Below are the code and all the weights of a small trained network. Each question names an input and a target symbol and asks about switching units off, where a switched-off unit gives its printed mean instead of its output.

import numpy as np


def w(rows, s, z=0):
    codes = np.array(rows[::2]) - 128.0
    scale = np.full(codes.shape[1], s)
    scale[-1] = z or s
    return codes * scale


def f(y):
    return y / 2 * (1 + np.tanh(0.7978845608 * (y + 0.044715 * y**3)))


def softmax(a):
    e = np.exp(a - a.max(-1, keepdims=True))
    return e / e.sum(-1, keepdims=True)


def log_softmax(a):
    a = a - a.max(-1, keepdims=True)
    return a - np.log(np.exp(a).sum(-1, keepdims=True))


def net(x, mask):
    ids = ['βγδεζημξπστψ'.index(c) for c in x.split()]
    T = len(ids)
    res = E[ids] + P[:T]
    r = res
    for j in range(3):
        rows = slice(3 * j, 3 * j + 3)
        q, k, v = (r @ M[0][rows].T for M in (Q, K, V))
        z = softmax(np.where(np.tri(T) > 0, q @ k.T / 3**0.5, -1e9)) @ v
        o = O[0][rows]
        res = res + np.where(mask[j], z, o[:, -1]) @ o[:, :-1]
    y = f(res @ A[0][:, :-1].T + A[0][:, -1])
    res = res + np.where(mask[3:15], y, B[0][:, -1]) @ B[0][:, :-1]
    return log_softmax(res[-1] @ U[:, :-1].T + U[:, -1])


Q, K, V, O, A, B = {}, {}, {}, {}, {}, {}
E = w([
[148,164,135,134,71],'β',
[112,93,154,81,108],'γ',
[103,186,103,96,88],'δ',
[218,146,243,255,190],'ε',
[87,175,169,103,173],'ζ',
[72,135,131,58,127],'η',
[139,144,194,104,137],'μ',
[118,122,95,113,84],'ξ',
[67,136,165,79,175],'π',
[93,80,157,116,152],'σ',
[120,122,115,152,108],'τ',
[123,70,122,120,84],'ψ',
],0.018)
P = w([
[253,92,61,109,206],'0',
[28,141,219,73,100],'1',
[46,143,224,97,86],'2',
[41,145,230,91,88],'3',
[37,143,229,101,80],'4',
[38,134,223,90,67],'5',
[32,130,229,86,72],'6',
[29,121,235,88,71],'7',
[27,126,230,82,66],'8',
[23,119,220,81,47],'9',
[21,120,220,76,45],'10',
],0.0057)
Q[0] = w([
[158,133,210,146,67],'h1',
[249,147,102,135,151],'h1',
[244,103,126,173,133],'h1',
[106,237,110,137,145],'h2',
[88,160,101,114,170],'h2',
[132,83,179,84,101],'h2',
[183,167,163,148,29],'h3',
[214,149,88,175,170],'h3',
[31,109,187,67,79],'h3',
],0.013)
K[0] = w([
[131,127,22,31,151],'h1',
[38,119,130,130,25],'h1',
[20,129,136,91,81],'h1',
[78,252,81,80,106],'h2',
[73,151,133,112,132],'h2',
[164,120,199,170,131],'h2',
[193,152,178,214,155],'h3',
[74,141,205,170,66],'h3',
[184,117,39,99,170],'h3',
],0.012)
V[0] = w([
[97,77,44,34,59],'h1',
[158,2,141,145,125],'h1',
[162,135,70,185,107],'h1',
[187,217,148,176,168],'h2',
[109,168,151,116,91],'h2',
[195,91,158,152,124],'h2',
[209,81,128,235,163],'h3',
[80,71,192,108,193],'h3',
[183,211,168,132,132],'h3',
],0.012)
O[0] = w([
[186,10,166,128,97,37],'h1',
[126,164,188,138,59,254],'h1',
[71,103,109,223,113,86],'h1',
[96,85,154,111,104,66],'h2',
[142,82,100,124,147,205],'h2',
[88,150,132,94,129,118],'h2',
[58,176,178,197,98,203],'h3',
[161,214,155,93,128,192],'h3',
[47,113,95,110,188,100],'h3',
],0.013,0.0042)
A[0] = w([
[134,88,224,74,186,135],'n1',
[186,150,199,76,81,104],'n2',
[184,205,88,116,192,24],'n3',
[125,61,63,196,177,135],'n4',
[57,151,86,119,192,138],'n5',
[141,114,116,234,50,136],'n6',
[59,214,116,140,104,2],'n7',
[197,68,29,35,221,143],'n8',
[209,50,126,127,80,146],'n9',
[205,2,96,140,159,99],'n10',
[51,79,90,228,120,129],'n11',
[125,129,192,187,213,19],'n12',
],0.0073,0.0096)
B[0] = w([
[181,113,43,110,67,182],'n1',
[159,89,91,166,103,255],'n2',
[84,50,95,199,95,152],'n3',
[67,85,81,111,62,187],'n4',
[214,141,161,151,147,234],'n5',
[83,128,173,162,170,184],'n6',
[186,14,90,105,145,242],'n7',
[123,158,67,255,175,216],'n8',
[146,96,142,79,184,218],'n9',
[98,182,232,67,180,210],'n10',
[136,175,123,67,53,197],'n11',
[200,32,129,146,90,133],'n12',
],0.0087,0.011)
U = w([
[120,137,84,76,97,181],'β',
[94,113,205,21,127,94],'γ',
[16,217,193,188,137,175],'δ',
[111,209,148,215,183,97],'ε',
[184,37,79,46,57,4],'ζ',
[83,76,106,145,171,253],'η',
[170,240,157,120,78,230],'μ',
[65,82,55,78,23,165],'ξ',
[184,128,142,107,172,33],'π',
[167,75,19,177,61,26],'σ',
[90,253,196,49,205,184],'τ',
[149,60,171,235,115,72],'ψ',
],0.0071,0.0037)

Each question gives the input, a string of symbols that net reads in full, and the target symbol t.
The units are the heads (3 rows each of Q, K, V and O) and the neurons (one row each of A and B). Each row of codes is followed by its name. A weight is (code - 128) times the scale printed after its matrix; where a second scale follows, it is the last column's (O, A, B and U).
mask holds one flag per unit, heads first, then neurons. A switched-off unit (its flag False) gives its mean, the last column of its rows in O or B, instead of its output. The means were averaged over made-up inputs and are rounded, as every weight is.
A unit's drop is (log p(t) with every unit on - log p(t) with that unit switched off) / (log p(t) with every unit on - log p(t) with every unit switched off).
The circuit of an input: a set's keep is (log p(t) with only the set's units on - log p(t) with every unit switched off) / (log p(t) with every unit on - log p(t) with every unit switched off). Starting from the 12 units with the biggest drops (on a tie, the unit counted first), units are removed one at a time, each time the one whose removal leaves the highest keep (on an exact tie, the one counted first), for as long as the keep stays at least 0.8.
units of the circuit, in order: the units of the circuit, biggest drop first
most important unit: the unit with the biggest drop
k most important neurons: the k neurons with the biggest drops, biggest first
which heads matter: for each layer, one digit per head in row order, 1 if its drop is at least 0.15 and else 0, layers parted by /
input δ ζ ψ ξ ψ π ξ σ σ ζ, target η: most important unit	n8
input γ τ σ η η ξ ζ δ δ, target ζ: which heads matter	101
input ζ σ δ β ε δ ξ δ τ π, target η: units of the circuit, in order	[n7, n3, h1]
input δ μ σ σ τ ξ, target η: units of the circuit, in order	[n8, h3, n10, h1]
input η ψ δ σ η γ σ ξ ψ δ, target π: which heads matter	111
input β ψ δ δ γ σ ξ τ σ σ β, target ξ: units of the circuit, in order	[h3, n11, n5]
input ψ σ ε ξ ξ ψ σ σ σ δ, target σ: which heads matter	100
input γ σ ψ ξ σ, target ζ: which heads matter	101
input γ σ σ δ σ τ ξ ζ σ π, target ζ: units of the circuit, in order	[h1, n1]
input δ ψ ψ τ, target η: units of the circuit, in order	[n8, h3, h1, n10]
input σ π ε σ π δ, target σ: units of the circuit, in order	[n7, n3, h1]
input ψ ψ ξ δ β, target ψ: units of the circuit, in order	[h1, n6]
input δ ξ δ σ ξ σ ε σ σ, target τ: which heads matter	110
input δ ξ ψ, target η: units of the circuit, in order	[n8, n10, h3, h1]
input ψ ξ σ σ γ, target ψ: units of the circuit, in order	[h1, h3]
input γ σ β δ ε σ ξ δ σ δ β, target δ: most important unit	h3
input δ σ β ξ η, target η: 3 most important neurons	[n8, n10, n4]
input β ψ σ η ζ δ τ, target ξ: units of the circuit, in order	[h3, n4, n11, h1]
input ψ ψ δ, target ψ: which heads matter	100
input δ σ σ σ δ δ β, target η: units of the circuit, in order	[n8, h3, h1, n10]
input ψ σ ψ ξ ξ ξ σ β σ, target ψ: units of the circuit, in order	[h1]
input ξ π η τ δ ψ ψ π ζ μ, target γ: 2 most important neurons	[n10, n8]
input η ψ σ τ β μ σ ξ, target π: 3 most important neurons	[n10, n8, n9]
input ζ δ μ, target ε: 2 most important neurons	[n8, n7]
